Here is a tiny trained network, its code and every weight. The questions are about switching its units off for an input and a target symbol, where a switched-off unit gives its printed mean instead of its output.

import numpy as np


def w(rows, s, z=0):
    codes = np.array(rows[::2]) - 128.0
    scale = np.full(codes.shape[1], s)
    scale[-1] = z or s
    return codes * scale


def norm(h):
    return h / np.sqrt((h * h).mean(-1, keepdims=True) + 1e-5)


def f(y):
    return np.maximum(y, 0)


def softmax(a):
    e = np.exp(a - a.max(-1, keepdims=True))
    return e / e.sum(-1, keepdims=True)


def log_softmax(a):
    a = a - a.max(-1, keepdims=True)
    return a - np.log(np.exp(a).sum(-1, keepdims=True))


def net(x, mask):
    ids = ['ΓΔΠεζμξφ'.index(c) for c in x.split()]
    T = len(ids)
    res = E[ids] + P[:T]
    r = norm(res)
    for j in range(2):
        rows = slice(3 * j, 3 * j + 3)
        q, k, v = (r @ M[0][rows].T for M in (Q, K, V))
        z = softmax(np.where(np.tri(T) > 0, q @ k.T / 3**0.5, -1e9)) @ v
        o = O[0][rows]
        res = res + np.where(mask[j], z, o[:, -1]) @ o[:, :-1]
    y = f(norm(res) @ A[0][:, :-1].T + A[0][:, -1])
    res = res + np.where(mask[2:6], y, B[0][:, -1]) @ B[0][:, :-1]
    return log_softmax(norm(res)[-1] @ U[:, :-1].T + U[:, -1])


Q, K, V, O, A, B = {}, {}, {}, {}, {}, {}
E = w([
[176,166,113,52,149,144,157],'Γ',
[178,96,96,127,185,113,139],'Δ',
[177,111,107,160,162,165,82],'Π',
[193,112,84,98,93,159,44],'ε',
[255,48,123,115,60,192,184],'ζ',
[92,110,80,68,135,164,83],'μ',
[141,96,43,100,73,72,105],'ξ',
[113,139,52,146,118,176,177],'φ',
],0.018)
P = w([
[89,170,113,160,231,91,57],'0',
[114,151,120,171,199,117,57],'1',
[137,141,122,168,169,130,69],'2',
[158,112,141,163,159,149,93],'3',
[163,104,163,151,129,161,104],'4',
[160,81,174,141,122,168,133],'5',
[178,67,200,138,94,180,145],'6',
[173,41,203,129,92,180,167],'7',
[183,2,223,136,98,184,198],'8',
],0.0062)
Q[0] = w([
[70,190,247,133,134,89,124],'H0',
[181,6,96,100,131,236,168],'H0',
[191,83,35,49,85,176,44],'H0',
[172,135,90,81,148,134,108],'H1',
[187,94,97,87,99,156,95],'H1',
[154,110,42,171,62,142,152],'H1',
],0.011)
K[0] = w([
[143,168,134,139,168,32,92],'H0',
[190,48,204,119,6,159,165],'H0',
[120,16,86,128,75,145,194],'H0',
[114,63,122,88,117,157,106],'H1',
[150,80,148,54,115,165,120],'H1',
[46,194,171,3,149,198,164],'H1',
],0.011)
V[0] = w([
[95,117,55,127,52,71,210],'H0',
[183,162,251,103,190,65,147],'H0',
[123,191,115,184,168,210,204],'H0',
[149,157,194,85,151,82,140],'H1',
[138,97,110,143,136,70,87],'H1',
[198,139,148,192,138,105,156],'H1',
],0.012)
O[0] = w([
[219,142,75,178,209,61,70,107],'H0',
[76,9,111,119,109,187,55,11],'H0',
[149,119,30,192,113,197,218,98],'H0',
[195,80,117,86,128,112,119,65],'H1',
[119,70,95,228,118,101,92,159],'H1',
[178,167,151,156,23,113,115,91],'H1',
],0.012,0.011)
A[0] = w([
[195,154,45,102,221,174,125,89],'N0',
[88,158,217,122,78,123,107,3],'N1',
[123,175,152,113,246,72,93,108],'N2',
[110,183,192,162,149,163,123,63],'N3',
],0.011,0.0029)
B[0] = w([
[126,1,84,8,135,103,185,225],'N0',
[220,13,78,108,110,126,251,198],'N1',
[126,179,117,226,95,197,62,254],'N2',
[178,122,158,28,191,21,97,193],'N3',
],0.0095,0.0081)
U = w([
[149,134,58,122,44,110,145,86],'Γ',
[176,116,134,165,159,55,58,252],'Δ',
[58,186,165,90,181,178,181,248],'Π',
[175,87,144,11,91,64,168,54],'ε',
[131,82,75,156,44,185,49,129],'ζ',
[129,135,178,196,44,255,208,208],'μ',
[108,63,35,90,184,181,124,14],'ξ',
[167,157,39,190,161,116,242,61],'φ',
],0.01,0.0025)

Each question gives the input, a string of symbols that net reads in full, and the target symbol t.
The units are the heads (3 rows each of Q, K, V and O) and the neurons (one row each of A and B). Each row of codes is followed by its name. A weight is (code - 128) times the scale printed after its matrix; where a second scale follows, it is the last column's (O, A, B and U).
mask holds one flag per unit, heads first, then neurons. A switched-off unit (its flag False) gives its mean, the last column of its rows in O or B, instead of its output. The means were averaged over made-up inputs and are rounded, as every weight is.
A unit's drop is (log p(t) with every unit on - log p(t) with that unit switched off) / (log p(t) with every unit on - log p(t) with every unit switched off).
The circuit of an input: a set's keep is (log p(t) with only the set's units on - log p(t) with every unit switched off) / (log p(t) with every unit on - log p(t) with every unit switched off). Starting from all 6 units, units are removed one at a time, each time the one whose removal leaves the highest keep (on an exact tie, the one counted first), for as long as the keep stays at least 0.8.
circuit, biggest first: the units of the circuit, biggest drop first
top k neurons: the k neurons with the biggest drops, biggest first
heads that matter: for each layer, one digit per head in row order, 1 if its drop is at least 0.15 and else 0, layers parted by /
input ε Π Π ε ε Δ Π Π Δ, target μ: heads that matter	10
input μ Π Π Π ζ ε ξ ξ, target ξ: heads that matter	01
input Π Π μ Π ε ζ Π ε Π, target ξ: heads that matter	10
input Π μ Π, target Π: heads that matter	11
input Π Π Π ε φ ε Π Δ, target ε: circuit, biggest first	[H0; N3]
input Π μ Π ζ Π ε Π φ ξ, target ξ: circuit, biggest first	[H1]
input Π Π ζ, target μ: circuit, biggest first	[H1; N0]
input ε Π ξ ξ ξ Π, target Δ: heads that matter	00
input Π μ Π ε, target Π: top 2 neurons	[N0; N2]
input Π ξ Π Π Δ Δ, target μ: circuit, biggest first	[H0; N0]
input ε ζ Δ Π Δ Π ξ Π φ, target Π: top 2 neurons	[N1; N2]
input ε Γ ε Π μ, target Π: top 2 neurons	[N2; N0]
input Π ξ Π Δ Π ξ Π ε Π, target ε: heads that matter	10
input ξ Π Γ Γ Π Π, target μ: heads that matter	10
input ξ Π ε μ ε ζ μ φ, target ξ: circuit, biggest first	[H0; H1]
input ε Π Γ ζ Π, target ε: heads that matter	11
input Π ζ ε ζ Π ε ξ Π, target Δ: top neuron	[N1]
input ε Π ζ Δ ε φ Γ Δ, target ε: top 2 neurons	[N0; N2]
input ε Δ Π Γ, target μ: top 2 neurons	[N0; N3]
input ε Π ξ Π μ Γ, target Π: top 2 neurons	[N2; N1]
input φ Π μ, target φ: circuit, biggest first	[H0]
input μ ε μ ξ μ ε ε ζ, target ξ: circuit, biggest first	[H1; H0]
input Π Π ζ ε, target ζ: top 2 neurons	[N3; N1]
input Δ Δ ε Π ξ ε Π μ Δ, target Π: top 2 neurons	[N0; N2]
input Γ μ Π, target Π: circuit, biggest first	[H0; H1]
input Π ε μ Δ μ Γ, target Π: top 2 neurons	[N1; N0]
input ξ Δ Δ, target Δ: circuit, biggest first	[H0]
